Below is a small trained network, with its code and all its weights. Each question gives an input and a target symbol and asks what happens when units are switched off, that is, made to give their printed mean instead of their output.

import numpy as np


def w(rows, s, z=0):
    codes = np.array(rows[::2]) - 128.0
    scale = np.full(codes.shape[1], s)
    scale[-1] = z or s
    return codes * scale


def norm(h):
    return h / np.sqrt((h * h).mean(-1, keepdims=True) + 1e-5)


def f(y):
    return y / 2 * (1 + np.tanh(0.7978845608 * (y + 0.044715 * y**3)))


def softmax(a):
    e = np.exp(a - a.max(-1, keepdims=True))
    return e / e.sum(-1, keepdims=True)


def log_softmax(a):
    a = a - a.max(-1, keepdims=True)
    return a - np.log(np.exp(a).sum(-1, keepdims=True))


def net(x, mask):
    ids = ['ΔΘΠΣΨΩαβγζημξτφ'.index(c) for c in x.split()]
    T = len(ids)
    res = E[ids] + P[:T]
    r = norm(res)
    for j in range(3):
        rows = slice(2 * j, 2 * j + 2)
        q, k, v = (r @ M[0][rows].T for M in (Q, K, V))
        z = softmax(np.where(np.tri(T) > 0, q @ k.T / 2**0.5, -1e9)) @ v
        o = O[0][rows]
        res = res + np.where(mask[j], z, o[:, -1]) @ o[:, :-1]
    y = f(norm(res) @ A[0][:, :-1].T + A[0][:, -1])
    res = res + np.where(mask[3:19], y, B[0][:, -1]) @ B[0][:, :-1]
    return log_softmax(norm(res)[-1] @ U[:, :-1].T + U[:, -1])


Q, K, V, O, A, B = {}, {}, {}, {}, {}, {}
E = w([
[107,134,166,155,156,173,169,96,153,193,94,175],'Δ',
[105,118,205,133,56,195,145,154,152,154,91,172],'Θ',
[95,173,95,147,75,171,143,121,94,179,44,174],'Π',
[68,111,209,142,78,137,208,56,135,31,135,71],'Σ',
[149,145,184,164,120,197,106,66,184,203,145,144],'Ψ',
[151,140,137,100,59,216,130,125,162,153,116,187],'Ω',
[167,154,117,165,151,59,126,19,39,116,65,86],'α',
[121,186,125,144,143,153,210,158,119,191,121,190],'β',
[60,141,109,243,253,97,134,160,87,129,127,93],'γ',
[55,134,112,141,140,174,183,132,179,196,91,167],'ζ',
[123,159,91,157,171,191,122,122,145,208,126,175],'η',
[230,148,68,193,107,110,2,99,98,112,233,132],'μ',
[160,145,106,69,220,108,189,53,162,52,180,187],'ξ',
[130,144,194,146,148,183,120,151,184,192,180,200],'τ',
[160,171,150,161,74,189,173,132,60,188,96,125],'φ',
],0.0072)
P = w([
[151,117,121,154,85,97,204,129,141,205,123,189],'0',
[25,61,51,146,113,232,108,42,119,132,134,254],'1',
[148,104,136,107,150,179,164,147,79,173,138,109],'2',
[207,139,108,231,55,95,231,130,202,120,91,175],'3',
[25,149,107,131,138,206,63,25,119,108,112,241],'4',
[155,138,167,92,167,170,135,155,94,143,117,107],'5',
[199,154,111,242,74,89,214,134,202,86,101,144],'6',
[31,202,148,122,147,182,21,33,132,68,82,226],'7',
[152,186,189,78,179,152,98,157,109,96,94,98],'8',
[194,145,94,235,76,85,196,127,189,54,107,115],'9',
],0.0083)
Q[0] = w([
[192,81,107,169,132,49,170,156,165,84,129,80],'H1',
[162,202,132,239,103,182,159,104,176,114,81,209],'H1',
[70,90,124,28,132,136,63,132,76,166,144,118],'H2',
[100,188,149,153,155,251,145,94,107,119,102,199],'H2',
[94,161,163,209,117,173,144,133,147,91,130,148],'H3',
[43,109,151,142,162,184,85,91,104,128,118,171],'H3',
],0.011)
K[0] = w([
[118,71,85,188,125,92,121,92,115,47,155,156],'H1',
[127,164,148,114,166,66,87,138,121,28,129,79],'H1',
[131,116,139,104,102,179,163,146,132,253,121,160],'H2',
[132,203,170,61,160,108,94,174,132,122,124,56],'H2',
[139,182,170,120,145,77,139,131,136,100,129,81],'H3',
[110,178,182,71,154,152,104,160,124,159,80,101],'H3',
],0.012)
V[0] = w([
[69,114,111,196,158,83,56,207,83,196,61,86],'H1',
[96,182,42,48,168,130,157,228,135,134,202,175],'H1',
[75,115,126,68,216,114,217,73,177,112,77,102],'H2',
[255,150,78,144,182,113,103,30,54,166,99,159],'H2',
[43,58,63,147,123,165,76,54,211,153,106,187],'H3',
[163,155,180,141,160,85,127,62,178,171,221,88],'H3',
],0.0058)
O[0] = w([
[203,48,161,212,127,72,131,62,182,164,69,142,109],'H1',
[151,135,96,206,144,163,98,194,149,2,117,137,133],'H1',
[209,77,41,123,167,223,178,72,108,123,156,104,223],'H2',
[127,162,72,35,151,75,101,190,206,113,95,28,255],'H2',
[172,238,213,106,183,106,58,86,140,52,65,110,126],'H3',
[144,183,120,206,109,147,177,121,199,154,162,70,148],'H3',
],0.0063,0.0042)
A[0] = w([
[156,194,141,116,117,54,170,171,199,141,112,138,36],'N1',
[150,71,97,168,127,194,109,149,151,95,205,167,80],'N2',
[161,116,104,205,88,81,110,125,203,101,80,206,109],'N3',
[83,224,120,108,124,125,37,78,147,131,130,146,67],'N4',
[161,82,166,118,186,103,80,163,121,123,180,16,131],'N5',
[112,131,117,129,208,151,46,181,124,111,99,168,113],'N6',
[171,75,185,97,125,128,180,211,81,52,73,75,133],'N7',
[217,102,129,140,140,77,192,103,171,165,121,72,2],'N8',
[244,140,187,169,94,61,92,190,144,127,125,75,99],'N9',
[108,94,55,56,188,188,91,64,109,100,124,122,100],'N10',
[80,137,174,172,99,141,55,66,117,77,124,207,23],'N11',
[83,100,103,149,128,154,126,63,117,134,116,255,92],'N12',
[22,152,109,108,118,77,112,120,171,99,121,187,71],'N13',
[83,135,46,188,95,148,106,119,125,85,74,133,40],'N14',
[144,158,110,120,148,223,132,193,107,154,116,35,109],'N15',
[124,88,134,50,115,169,195,114,99,182,182,117,57],'N16',
],0.0081,0.0079)
B[0] = w([
[155,47,120,61,214,156,74,121,35,108,168,72,166],'N1',
[95,206,170,82,116,79,167,143,77,129,88,89,176],'N2',
[40,128,156,164,139,74,109,94,173,116,126,172,236],'N3',
[115,60,118,202,115,156,198,77,105,89,124,122,177],'N4',
[152,101,153,126,168,70,132,109,10,159,140,213,156],'N5',
[152,93,130,46,69,140,178,70,134,144,109,145,191],'N6',
[95,229,69,192,164,160,109,161,167,176,167,94,159],'N7',
[198,42,180,149,124,141,52,202,170,57,56,248,176],'N8',
[105,124,113,188,2,206,97,211,154,145,99,145,176],'N9',
[113,102,212,158,101,156,118,191,141,210,70,142,253],'N10',
[196,154,31,73,205,106,169,203,142,184,102,180,156],'N11',
[144,103,136,118,158,77,97,132,134,78,212,23,231],'N12',
[205,169,104,211,61,109,81,161,67,113,122,102,154],'N13',
[165,177,217,77,127,127,143,149,217,88,182,162,147],'N14',
[123,38,113,143,122,52,118,119,154,35,158,113,244],'N15',
[120,196,121,208,118,121,87,96,170,111,84,191,158],'N16',
],0.0074,0.0056)
U = w([
[99,203,140,121,130,73,93,75,67,89,29,99,194],'Δ',
[69,150,153,145,164,214,56,127,98,166,215,187,200],'Θ',
[156,60,199,141,116,193,163,128,128,182,146,26,34],'Π',
[128,165,254,83,78,59,175,184,135,136,163,137,121],'Σ',
[94,111,154,122,168,70,85,28,180,99,175,86,102],'Ψ',
[122,188,114,199,69,148,220,42,100,150,124,105,157],'Ω',
[16,69,98,66,131,224,62,106,113,44,115,149,85],'α',
[199,119,124,125,67,168,121,130,25,89,137,180,178],'β',
[119,83,71,149,206,97,128,177,34,147,178,169,158],'γ',
[69,151,89,84,105,119,169,133,128,242,67,123,209],'ζ',
[109,148,111,167,91,102,16,193,114,142,147,49,103],'η',
[193,154,161,77,242,179,103,118,123,133,118,186,174],'μ',
[193,179,64,153,145,120,192,170,184,67,171,95,79],'ξ',
[217,20,96,55,77,76,120,138,148,126,96,82,3],'τ',
[142,130,155,194,113,120,168,155,189,107,48,210,135],'φ',
],0.0084,0.0023)

Each question gives the input, a string of symbols that net reads in full, and the target symbol t.
The units are the heads (2 rows each of Q, K, V and O) and the neurons (one row each of A and B). Each row of codes is followed by its name. A weight is (code - 128) times the scale printed after its matrix; where a second scale follows, it is the last column's (O, A, B and U).
mask holds one flag per unit, heads first, then neurons. A switched-off unit (its flag False) gives its mean, the last column of its rows in O or B, instead of its output. The means were averaged over made-up inputs and are rounded, as every weight is.
A unit's drop is (log p(t) with every unit on - log p(t) with that unit switched off) / (log p(t) with every unit on - log p(t) with every unit switched off).
The circuit of an input: a set's keep is (log p(t) with only the set's units on - log p(t) with every unit switched off) / (log p(t) with every unit on - log p(t) with every unit switched off). Starting from the 12 units with the biggest drops (on a tie, the unit counted first), units are removed one at a time, each time the one whose removal leaves the highest keep (on an exact tie, the one counted first), for as long as the keep stays at least 0.8.
circuit, biggest first: the units of the circuit, biggest drop first
most important unit: the unit with the biggest drop
k most important neurons: the k neurons with the biggest drops, biggest first
drop of u: that unit's drop, to one decimal
input γ ξ φ γ η, target η: circuit, biggest first	[N13; H2]
input ζ η γ β γ γ τ η, target Ψ: most important unit	H1
input γ γ τ γ φ Π τ Σ τ Δ, target Ω: circuit, biggest first	[H2; H1]
input ζ β Δ η γ τ γ β ξ Ψ, target ξ: circuit, biggest first	[H1; H2]
input η β γ γ ζ β, target ξ: circuit, biggest first	[N7; H1; N6]
input β φ Ω, target α: circuit, biggest first	[H1; H3]
input α Δ Σ φ μ φ η ζ, target η: circuit, biggest first	[N13; N12]
input ξ α Δ ξ Σ, target Π: 2 most important neurons	[N10; N12]
input φ Θ Θ β η, target γ: circuit, biggest first	[H2; N11; N12]
input γ μ Δ Π, target η: 3 most important neurons	[N1; N9; N13]
input Ψ Ψ ξ Σ τ φ φ, target Ω: circuit, biggest first	[H2; H1; N8]
input μ β Ψ Σ γ γ Δ ξ, target Ψ: circuit, biggest first	[H1; N12]
input μ φ η β β, target φ: circuit, biggest first	[H1; N1]
input γ γ μ ξ Δ, target Δ: most important unit	H2
input ξ η Δ Δ Δ β γ Σ, target Σ: 3 most important neurons	[N14; N2; N10]
input Σ ξ φ Σ γ β γ μ Δ, target φ: circuit, biggest first	[N16; H3]
input τ Δ Ψ γ ξ, target Ω: 2 most important neurons	[N4; N13]
input Δ η ζ φ ξ τ Ω Θ, target ξ: 2 most important neurons	[N11; N12]
input Δ μ Σ Ψ γ Ω Θ Ψ ζ, target Π: 2 most important neurons	[N10; N12]
input Π τ γ ζ Σ Ψ γ γ, target Ω: most important unit	N4
input Ψ γ β τ α, target Σ: 3 most important neurons	[N14; N10; N12]
input Ω β Δ Ω, target β: 2 most important neurons	[N1; N13]
input γ ζ μ, target β: 2 most important neurons	[N9; N5]
input γ γ Ω ζ Ω, target β: 2 most important neurons	[N13; N4]
input Δ α Ω τ, target τ: drop of H2	0.6
input Δ Δ γ α, target τ: drop of N8	0.3
